Here is a tiny trained network, its code and every weight. The questions are about switching its units off for an input and a class, where a switched-off unit gives its printed mean instead of its output.

import numpy as np


def w(rows, s, z=0):
    codes = np.array(rows[::2]) - 128.0
    scale = np.full(codes.shape[1], s)
    scale[-1] = z or s
    return codes * scale


def f(y):
    return y / 2 * (1 + np.tanh(0.7978845608 * (y + 0.044715 * y**3)))


def log_softmax(a):
    a = a - a.max(-1, keepdims=True)
    return a - np.log(np.exp(a).sum(-1, keepdims=True))


def net(x, mask):
    res = np.array(x, float).reshape(1, 5) / 4 @ E
    y = f(res @ A[0][:, :-1].T + A[0][:, -1])
    res = res + np.where(mask, y, B[0][:, -1]) @ B[0][:, :-1]
    return log_softmax(res[-1] @ U[:, :-1].T + U[:, -1])


A, B = {}, {}
E = w([
[60,112,171,123,203,77,115,237,199,96,120],'x0',
[150,33,101,130,126,115,109,71,165,74,65],'x1',
[142,117,59,74,216,128,154,80,187,92,195],'x2',
[128,106,134,3,55,135,210,147,204,112,154],'x3',
[72,56,141,116,150,118,177,83,84,191,131],'x4',
],0.011)
A[0] = w([
[243,207,124,149,95,144,69,177,179,50,171,108],'N1',
[141,156,149,128,35,149,122,185,114,151,39,53],'N2',
[145,139,92,168,47,207,132,87,106,144,134,65],'N3',
[151,195,108,60,93,157,140,61,132,135,111,107],'N4',
[149,145,178,85,76,38,177,94,145,82,196,99],'N5',
[150,144,67,124,106,174,120,84,90,154,137,2],'N6',
[162,103,118,138,136,112,118,77,165,79,157,124],'N7',
[117,129,171,86,91,190,220,151,181,104,125,164],'N8',
[135,152,90,63,203,195,111,129,121,138,137,79],'N9',
[51,98,92,149,197,169,204,96,131,137,185,126],'N10',
[112,146,184,114,150,113,164,141,65,164,223,160],'N11',
[114,111,145,163,100,72,100,203,185,132,92,131],'N12',
[100,205,109,109,118,95,137,149,102,179,186,80],'N13',
[81,147,47,151,170,223,149,119,154,87,184,66],'N14',
[130,222,145,161,164,124,105,157,108,200,182,106],'N15',
[132,10,82,121,85,128,128,120,144,81,110,106],'N16',
[172,199,135,145,94,148,125,163,142,103,140,107],'N17',
[69,61,184,93,190,143,116,207,171,95,140,126],'N18',
[132,178,123,218,210,81,83,93,85,113,136,125],'N19',
[178,138,113,94,197,139,144,122,152,136,151,65],'N20',
[105,132,75,60,200,108,99,76,113,134,182,44],'N21',
[95,169,145,109,72,86,108,135,94,145,103,40],'N22',
[175,136,72,135,97,153,144,113,108,147,143,144],'N23',
[130,122,158,111,76,130,153,20,87,155,102,116],'N24',
[67,98,192,126,75,98,154,137,79,187,79,144],'N25',
[142,108,79,88,186,207,125,129,131,111,204,112],'N26',
[180,113,76,185,140,119,149,125,75,108,141,86],'N27',
[134,159,73,134,46,195,128,85,136,125,143,175],'N28',
[114,155,97,143,169,189,102,98,203,125,189,168],'N29',
[71,98,167,155,173,81,111,200,158,80,168,87],'N30',
[150,172,150,66,70,148,185,114,175,128,111,50],'N31',
[66,64,179,94,169,139,147,94,68,224,187,184],'N32',
[93,250,128,104,119,159,203,148,121,165,176,89],'N33',
[151,66,103,128,118,136,121,111,157,110,2,88],'N34',
[103,105,165,71,66,166,154,161,184,139,134,177],'N35',
[58,118,198,126,14,129,64,151,107,153,75,149],'N36',
],0.0089,0.0023)
B[0] = w([
[215,33,40,180,146,102,216,175,2,106,177,232],'N1',
[107,206,107,153,134,181,147,92,123,164,110,222],'N2',
[83,159,164,122,178,115,124,156,156,192,161,213],'N3',
[141,107,134,76,160,141,91,154,145,201,140,205],'N4',
[84,145,147,110,146,144,70,156,59,89,80,192],'N5',
[83,155,184,119,201,98,106,126,147,118,171,192],'N6',
[149,151,122,146,100,126,127,115,166,139,112,177],'N7',
[110,69,153,101,146,168,82,148,103,155,93,219],'N8',
[118,174,134,149,121,164,121,107,185,130,118,183],'N9',
[130,138,75,198,110,149,157,101,104,151,171,218],'N10',
[188,112,86,113,107,87,70,120,137,90,141,215],'N11',
[158,157,80,70,156,140,137,102,155,180,167,202],'N12',
[145,101,106,122,88,80,91,57,189,77,114,200],'N13',
[89,165,159,174,75,209,137,163,158,133,111,198],'N14',
[172,126,157,77,84,120,88,91,141,141,132,230],'N15',
[173,109,87,101,93,111,84,74,127,79,121,197],'N16',
[189,125,68,189,129,100,157,130,122,115,136,182],'N17',
[161,125,132,120,163,106,99,142,158,182,167,224],'N18',
[71,71,175,28,138,180,51,90,57,107,62,254],'N19',
[128,166,143,174,117,195,155,125,164,183,163,183],'N20',
[112,163,135,187,112,186,157,125,120,126,116,214],'N21',
[114,177,122,163,126,147,139,119,148,80,94,170],'N22',
[100,160,138,80,174,74,134,171,130,187,179,189],'N23',
[127,127,99,72,149,109,159,83,134,159,188,219],'N24',
[138,155,46,132,126,191,171,116,132,74,212,219],'N25',
[127,163,97,182,90,180,157,152,140,153,126,215],'N26',
[100,141,173,76,174,96,115,145,136,115,89,172],'N27',
[132,107,153,133,140,90,129,148,167,184,190,215],'N28',
[152,120,89,138,101,196,109,128,129,153,115,200],'N29',
[118,127,134,64,198,125,143,132,187,154,144,220],'N30',
[57,81,184,92,163,152,78,66,97,111,84,206],'N31',
[176,68,56,170,103,107,154,156,70,119,155,236],'N32',
[150,126,88,107,35,45,51,62,169,63,107,231],'N33',
[208,154,110,158,54,81,115,48,218,88,75,200],'N34',
[108,113,131,88,148,172,103,124,45,136,99,212],'N35',
[158,200,97,153,130,205,163,120,146,160,118,247],'N36',
],0.0072,0.011)
U = w([
[131,243,101,167,104,254,170,93,168,137,117,107],'0',
[83,81,158,59,164,183,45,82,40,113,54,100],'1',
[179,138,90,114,50,22,65,32,225,71,102,129],'2',
[201,43,34,159,168,92,232,123,43,124,174,152],'3',
[125,166,139,77,232,64,138,125,211,203,181,119],'4',
[134,113,103,113,118,109,146,106,113,145,91,252],'5',
[92,151,241,158,146,109,219,131,153,39,151,66],'6',
],0.0091,0.0044)

Each question gives the input, the list of numbers given to net, and the class t.
The units are the neurons (one row each of A and B). Each row of codes is followed by its name. A weight is (code - 128) times the scale printed after its matrix; where a second scale follows, it is the last column's (A, B and U).
mask holds one flag per neuron, in row order. A switched-off neuron (its flag False) gives its mean, the last column of its row in B, instead of its output. The means were averaged over made-up inputs and are rounded, as every weight is.
A unit's drop is (log p(t) with every unit on - log p(t) with that unit switched off) / (log p(t) with every unit on - log p(t) with every unit switched off).
The circuit of an input: a set's keep is (log p(t) with only the set's units on - log p(t) with every unit switched off) / (log p(t) with every unit on - log p(t) with every unit switched off). Starting from the 12 units with the biggest drops (on a tie, the unit counted first), units are removed one at a time, each time the one whose removal leaves the highest keep (on an exact tie, the one counted first), for as long as the keep stays at least 0.8.
circuit, biggest first: the units of the circuit, biggest drop first
k most important neurons: the k neurons with the biggest drops, biggest first
drop of u: that unit's drop, to one decimal
input [4,-4,-3,0,-7], class 3: circuit, biggest first => (N1)
input [-7,2,-3,6,-4], class 4: 4 most important neurons => (N28, N19, N3, N23)
input [-2,3,5,2,-5], class 0: 2 most important neurons => (N32, N14)
input [6,4,2,0,-4], class 4: 2 most important neurons => (N30, N33)
input [3,-6,-5,7,-5], class 1: circuit, biggest first => (N35, N31)
input [-5,-1,3,5,-1], class 1: 3 most important neurons => (N31, N5, N8)
input [-3,2,-4,6,7], class 3: 4 most important neurons => (N32, N19, N25, N24)
input [8,2,-2,1,-6], class 4: 2 most important neurons => (N30, N18)
input [7,5,-4,6,2], class 4: 2 most important neurons => (N18, N19)
input [-8,2,8,2,3], class 0: 2 most important neurons => (N21, N26)
input [-6,2,7,7,-7], class 0: 3 most important neurons => (N26, N19, N14)
input [0,-6,-4,-4,-5], class 2: circuit, biggest first => (N15, N33)
input [1,6,3,-7,-1], class 1: 2 most important neurons => (N19, N33)
input [2,6,7,7,-8], class 3: 4 most important neurons => (N1, N19, N36, N2)
input [4,5,-3,0,3], class 2: circuit, biggest first => (N34)
input [8,6,-5,-3,3], class 4: drop of N18 => 0.1
input [-7,-4,-1,-5,5], class 4: drop of N3 => 0.2
input [6,5,5,1,6], class 3: drop of N10 => 1.2
